In the rows, 128 means zero.
Each row is followed by its group and then its class within the group.
[ 94 135 134 111 109 133 127  91 135 113 145 126 115 152 137 123 122 117
 140 102 156 126 122 116 120 125 143 109 115 136 139 108 114 122 104 133
 123] | P Depas
[148 131 109 136  87 131 150  84 123 133 127 109 133 130 136 108 117 106
 141 124 132 114 126 141 129 114 117 117 124 131 127  99 114  84 125 120
 114] | F giti
[155 115 138 125 145 126 130  91 129 141 108 113 146 142 131 117 100 126
 146 128 159 113 125 120 126 140 125 125 125 138 143 122 101 124 106 114
 112] | T lusut
[137 143 122 125 137 134 133 108 153 142 125 143 111 159 116 117 121 124
 144 131 159 118 124 138 128 121 129 127 117 128 123 142 108 128 131 133
  97] | H Tagef
[128 123 108 117 119 140 123  71 156 107 145 131 123 146 133 141 123 129
 124  99 193 131 142 105 121 139 122 108 121 123 148 148 113 132  95 123
 134] | P gukep
[137 131 124 120 114 138 139  94 131 132 128 139 124 156 138 125  99 112
 152  71 157  90 124 145 124 119 117 116 107 132 129 128  98 103 115 120
 118] | T lusut
[131 132  97 124  87 143 133  76 125 125 123 128 131 137 158 113 125 114
 112 114 175 125 137 126 139 121 137 121 113 129 138 136 112 126 106 127
 125] | F Ketib
[131  98 106 122  76 141 126  79 129 126 126 146 105 136 152 124 109 139
 119 115 120 127 137 128 131 112 122 125 112 126 141 129 109 123 122 124
 126] | F Ketib
[124 123 111 124 133 141 132  86 129 123 145 131 110 158 115 126 107 122
 140 127 147 122 129 128 128 126 132 118 113 139 135 137  88 124 123 124
 111] | H Ruti
[119 139 103 123  66 133 150  39 142 121 148 126 143 147 113 127  83 125
 144 106 149 138 130 124 123 119 126 116 135 150 123 111 106 121 130 130
 115] | T lusut
[162 112 103 127 115 140 135  88 125 129 130 144 139 144 139 111 144 105
 133 128 155 108 124 132 134 111 118 120 103 129 140 148 116 124  95 135
 115] | F soke
[132 115 147 120 107 136 127 115 140 122 131 109 113 151 146 109 115 133
 138 118 147 131 112 117 127 135 124 115 120 127 139 149 108 126 116 128
 125] | P Depas
[142  90  95 124 102 148 145  77 127 127 134 131 103 142 144 116 114 106
 136 100 143 115 120 106 124 117 111 116 135 119 125 136 102 119 137 130
 118] | F soke
[134 119  64 143 154 122 136 101 137 135 117 120 131 144 102 125 125 142
 149 129 195 118 131 148 120 119 120 123 132 124 112 129 118 120 142 117
  94] | H safi
[120 129 112 140  81 138 144  63 129 118 130 149 138 160 113 110  90 116
 136 124 153 127 140 134 131 120 107  93 128 151 122 123 105 125 138 118
 130] | T budas
[117 124 121 138 125 124 156 115 135 119 135 120 114 151 138 115 118 121
 141 117 199 107 117 136 134 138 132 114 119 123 126 125 117 150 129 129
 107] | P karip
[150 124 120 134 140 142 120  84 133 121 117 138 121 168 118 125 107 117
 147 144 184 113 110 161 122 116 137 124 110 140 165 135  97 112 112 139
 115] | H Ruti
[134 131 106 125 144 114 128  67 142 130 137 120 146 158 109 121 137 158
 134 118 208 125 137 155 122 130 127 116 122 145 124 121 114 125 129 120
 105] | H safi
[142 120 132 135 147 137 130  87 128 131 121 146 131 168 102 126 114 135
 156 125 185 116 121 143 123 125 124 118 111 130 123 141 112 115 110 125
 114] | H Ruti
[124 125 123 129 173 132 144 107 149 117 135  96  75 143 127  97 145 118
 142 105 252 109 133 142 114 142 130 117 150 107 134 117 134  69 112 120
 108] | P gukep
[123 116 125 131  97 134 120  59 134 133 132 127 134 153 136 116  46 136
 140 110 160 122 130 153 129 120 120 129 119 160 120 127 101 119 120 125
 118] | T budas
[144 122 150 101 103 127 139  74 119 132 133 126 121 139 127 125 114 114
 142 130 142 111 126 132 128 124 120 100 109 133 121 119 102 115 136 123
 110] | T lusut
[150 112 132 121  74 142 128 121 129 128 116 148 111 132 141 110 115 117
 131 122 153 125 133 132 133 120 122 121 117 125 128 156 111 129 109 122
 124] | P karip
[146 135 134 130 145 128 131 124 125 119 136 128 142 149 108 135 132  98
 130 122 181 115 119 146 132 115 121 104 125 127 105 132 106 112 134 123
 102] | H Tagef
[139 137 106 117 110 137 139 108 138 128 117 128 131 133 142 110 123 108
 199 126 157 108 126 127 139 115 117 107 134 124 120 132 122 121 134 129
 113] | F giti
[129 117 115 131 143 145 129  72 121 144 130 135 141 151 121 108 100 122
 143 112 158 130 115 132 137 134 122 109 119 141 128 133 104 117 124 127
 118] | T dunu
[134 117 126 126 124 139 132  88 140 113 140 128 129 147 133 112 161 107
 139 119 190 108 114 130 131 125 124 118 121 114 135 139 126 118 111 129
 113] | P karip
[135 109 132 134 122 131 136  91 128 129 126 135 129 154 109 114 123 125
 133  65 161 119 130 133 133 120 134 123 121 135 133 142 125 117 132 126
 103] | H safi
[119 123 116 135 103 143 130  64 131 130 148 142 136 149 131 118  94 126
 111 122 134 130 133 109 109 125 134 118 116 144 139 151  99 122  79 143
 134] | T dunu
[122 125 129 116  35 156 118  72 112 121 139 149 105 125 155 100  97 123
 119 126  97 109 125 133 137  93 136 111  91 132  91 159 127 113 101 148
 130] | P gukep
[135 121 140 126 122 147  79  98 109 139 132 139 121 140 121 123 114 142
 122 124  94 120 125 135 126 126 133 134 110 141 123 135 116  90 120 131
 112] | H safi
[134 139  80 125 123 134 158  68 175 114 127 122 148 167 129 116 135 121
 136 109 215 126 143 148 123 129 127 109 134 129 136 114 105 122 123 131
 119] | F giti
[130  84 103 114  97 143 138  62 129 118 135 127 128 146 130 114 123  91
 130 107 139 115 133 133 136 105 137 128 128 154 142 125 108 133 136 127
 132] | F soke
[124 141 120 128 112 126 127  72 130 123 132 129 132 141  89 125 106 128
 131 123 148 120 131 134 123 122 141 131 117 148 134 138 114 124 116 130
 108] | H Tagef
[124 130 115 121  93 143 128  38 128 118 138 142 127 145 114 122 100 125
 150 130 118 130 122 138 124 135 155 119 124 140 137 131 101 122 116 126
 136] | T dunu
[133 110 152 135  11 165 109  79 103 122 147 191 108 103 160 116  70 124
 106 133  27 110 130  85 139  93 144 106  80 131 138 176 108 115  98 144
 129] | P Depas
[120 112 107 115  96 150 125  51 121 125 141 144 113 161  94 126  90 131
 126 115 112 113 130 135 128 121 139 105 113 150 129 143  94 117 120 115
 126] | H Ruti
[141 108 127 131 120 146 109  58 129 130 125 141 121 158 112 114  97 128
 130 131 144 114 118 128 128 122 125 125 100 136 132 129  96 130 114 124
 108] | H Ruti
[138 123 108 144 125 132 137  81 131 115 133 135 123 151 132 111 100 116
 150 115 153 118 106 130 133 135 118 119 104 140 129 127  86 115 123 124
 124] | T lusut

Each row is followed by its group and then its class within the group.
[125 126 127 124 130 130 133 117 131 125 128 131 133 121 122 124 131 112
 128 134 131 131 131 123 133 125 125 127 132 137 133 118 133 131 137 121
 133] | C mikar
[129 128 125 126 132 135 129 133 128 132 127 130 125 123 128 130 130 116
 134 132 123 135 134 123 132 126 120 125 127 133 136 125 124 132 138 126
 128] | X maviz
[119 130 125 124 130 129 138 130 131 139 130 136 127 124 127 130 131 111
 130 131 126 133 139 127 130 125 124 130 129 136 136 128 133 130 138 124
 134] | X maviz
[128 125 129 126 134 127 132 118 128 122 130 128 132 129 123 124 132 117
 125 131 133 125 131 124 130 128 126 129 135 133 129 121 136 127 131 122
 128] | C gesus
[116 129 126 124 126 127 139 115 129 133 132 139 135 126 127 128 128 113
 122 128 133 123 133 126 136 122 128 127 134 135 131 124 138 127 131 124
 142] | C gesus
[123 131 126 125 132 131 136 124 132 133 130 135 131 123 125 126 132 110
 127 133 130 132 133 123 135 124 123 125 130 136 136 124 134 129 135 122
 132] | X maviz
[138 136 133 130 133 133 131 125 137 110 128 120 126 126 118 120 136 121
 127 139 135 139 122 121 135 125 128 124 129 131 136 126 127 127 125 116
 134] | C gesus
